Below are the code and all the weights of a small trained network. Each question names an input and a class and asks about switching units off, where a switched-off unit gives its printed mean instead of its output.

import numpy as np


def w(rows, s, z=0):
    codes = np.array(rows[::2]) - 128.0
    scale = np.full(codes.shape[1], s)
    scale[-1] = z or s
    return codes * scale


def f(y):
    return y / 2 * (1 + np.tanh(0.7978845608 * (y + 0.044715 * y**3)))


def log_softmax(a):
    a = a - a.max(-1, keepdims=True)
    return a - np.log(np.exp(a).sum(-1, keepdims=True))


def net(x, mask):
    res = np.array(x, float).reshape(1, 3) / 4 @ E
    y = f(res @ A[0][:, :-1].T + A[0][:, -1])
    res = res + np.where(mask, y, B[0][:, -1]) @ B[0][:, :-1]
    return log_softmax(res[-1] @ U[:, :-1].T + U[:, -1])


A, B = {}, {}
E = w([
[160,91,27,200],'x0',
[190,28,212,244],'x1',
[28,200,117,198],'x2',
],0.011)
A[0] = w([
[177,120,136,96,24],'N0',
[192,87,119,77,101],'N1',
[113,124,195,94,204],'N2',
[45,145,94,118,101],'N3',
[149,115,144,179,97],'N4',
[72,192,27,125,190],'N5',
[198,109,127,85,233],'N6',
[98,198,117,193,80],'N7',
[110,200,116,105,52],'N8',
[176,110,72,126,38],'N9',
[153,109,58,203,196],'N10',
[117,160,251,108,164],'N11',
[133,162,104,112,86],'N12',
[74,100,195,191,121],'N13',
[104,78,177,164,175],'N14',
[84,133,153,165,95],'N15',
[157,125,91,143,251],'N16',
[169,84,160,217,253],'N17',
[221,127,129,84,144],'N18',
[115,185,95,78,204],'N19',
[99,140,193,115,48],'N20',
[129,121,73,80,100],'N21',
[69,92,183,94,186],'N22',
[147,83,120,97,29],'N23',
[165,88,175,142,163],'N24',
[174,132,127,114,32],'N25',
[108,88,141,160,45],'N26',
[147,78,71,119,215],'N27',
[111,189,108,209,101],'N28',
[157,190,226,85,155],'N29',
[140,152,107,80,68],'N30',
[168,199,94,96,209],'N31',
[56,124,81,200,99],'N32',
],0.014,0.0036)
B[0] = w([
[99,158,185,25,159],'N0',
[85,203,146,73,203],'N1',
[120,67,23,187,194],'N2',
[160,169,157,144,189],'N3',
[172,151,91,94,171],'N4',
[154,157,55,140,238],'N5',
[56,253,100,134,213],'N6',
[118,159,132,11,188],'N7',
[190,143,172,109,184],'N8',
[103,90,92,36,163],'N9',
[119,87,25,116,207],'N10',
[80,79,40,113,227],'N11',
[161,136,154,146,152],'N12',
[194,214,135,110,198],'N13',
[193,181,84,146,193],'N14',
[152,242,171,29,160],'N15',
[43,125,12,136,169],'N16',
[139,148,93,141,249],'N17',
[99,247,135,97,207],'N18',
[155,121,102,155,215],'N19',
[122,75,73,14,167],'N20',
[205,114,96,161,174],'N21',
[74,93,13,131,182],'N22',
[125,169,195,45,155],'N23',
[188,181,80,143,201],'N24',
[95,150,187,18,142],'N25',
[171,145,138,94,151],'N26',
[59,125,41,114,185],'N27',
[67,156,136,23,189],'N28',
[108,101,31,118,217],'N29',
[214,139,143,141,167],'N30',
[170,166,69,166,194],'N31',
[73,132,123,60,195],'N32',
],0.0065,0.014)
U = w([
[118,102,70,144,100],'0',
[127,179,138,118,157],'1',
[249,166,121,170,100],'2',
[109,150,100,217,253],'3',
[178,65,194,136,87],'4',
[114,121,180,209,52],'5',
[187,126,186,190,63],'6',
[135,132,251,130,83],'7',
],0.013,0.0049)

Each question gives the input, the list of numbers given to net, and the class t.
The units are the neurons (one row each of A and B). Each row of codes is followed by its name. A weight is (code - 128) times the scale printed after its matrix; where a second scale follows, it is the last column's (A, B and U).
mask holds one flag per neuron, in row order. A switched-off neuron (its flag False) gives its mean, the last column of its row in B, instead of its output. The means were averaged over made-up inputs and are rounded, as every weight is.
A unit's drop is (log p(t) with every unit on - log p(t) with that unit switched off) / (log p(t) with every unit on - log p(t) with every unit switched off).
The circuit of an input: a set's keep is (log p(t) with only the set's units on - log p(t) with every unit switched off) / (log p(t) with every unit on - log p(t) with every unit switched off). Starting from the 12 units with the biggest drops (on a tie, the unit counted first), units are removed one at a time, each time the one whose removal leaves the highest keep (on an exact tie, the one counted first), for as long as the keep stays at least 0.8.
circuit, biggest first: the units of the circuit, biggest drop first
top k neurons: the k neurons with the biggest drops, biggest first
drop when u is switched off: that unit's drop, to one decimal
input [-6,4,-6], class 0: top 2 neurons	N2, N11
input [-6,0,5], class 0: circuit, biggest first	N11, N22
input [5,7,1], class 2: circuit, biggest first	N13
input [3,6,6], class 1: circuit, biggest first	N28, N15
input [-8,-6,-8], class 0: top 2 neurons	N29, N2
input [5,-2,6], class 1: circuit, biggest first	N7, N28
input [0,1,2], class 3: circuit, biggest first	N0, N20, N9
input [-7,-7,-7], class 0: top 2 neurons	N29, N2
input [6,7,6], class 2: top 3 neurons	N13, N14, N11
input [4,-8,-6], class 2: top 3 neurons	N21, N30, N31
input [6,-7,-5], class 2: top 3 neurons	N21, N30, N11
input [5,-6,-7], class 1: top 2 neurons	N18, N1
input [8,5,-8], class 0: top 3 neurons	N10, N27, N16
input [-7,5,-1], class 0: circuit, biggest first	N11
input [-5,-6,5], class 2: top 2 neurons	N8, N3
input [-6,-5,-6], class 0: drop when N1 is switched off	-0.2
input [2,3,-2], class 3: drop when N30 is switched off	0.2
input [-3,-3,1], class 3: drop when N32 is switched off	0.1
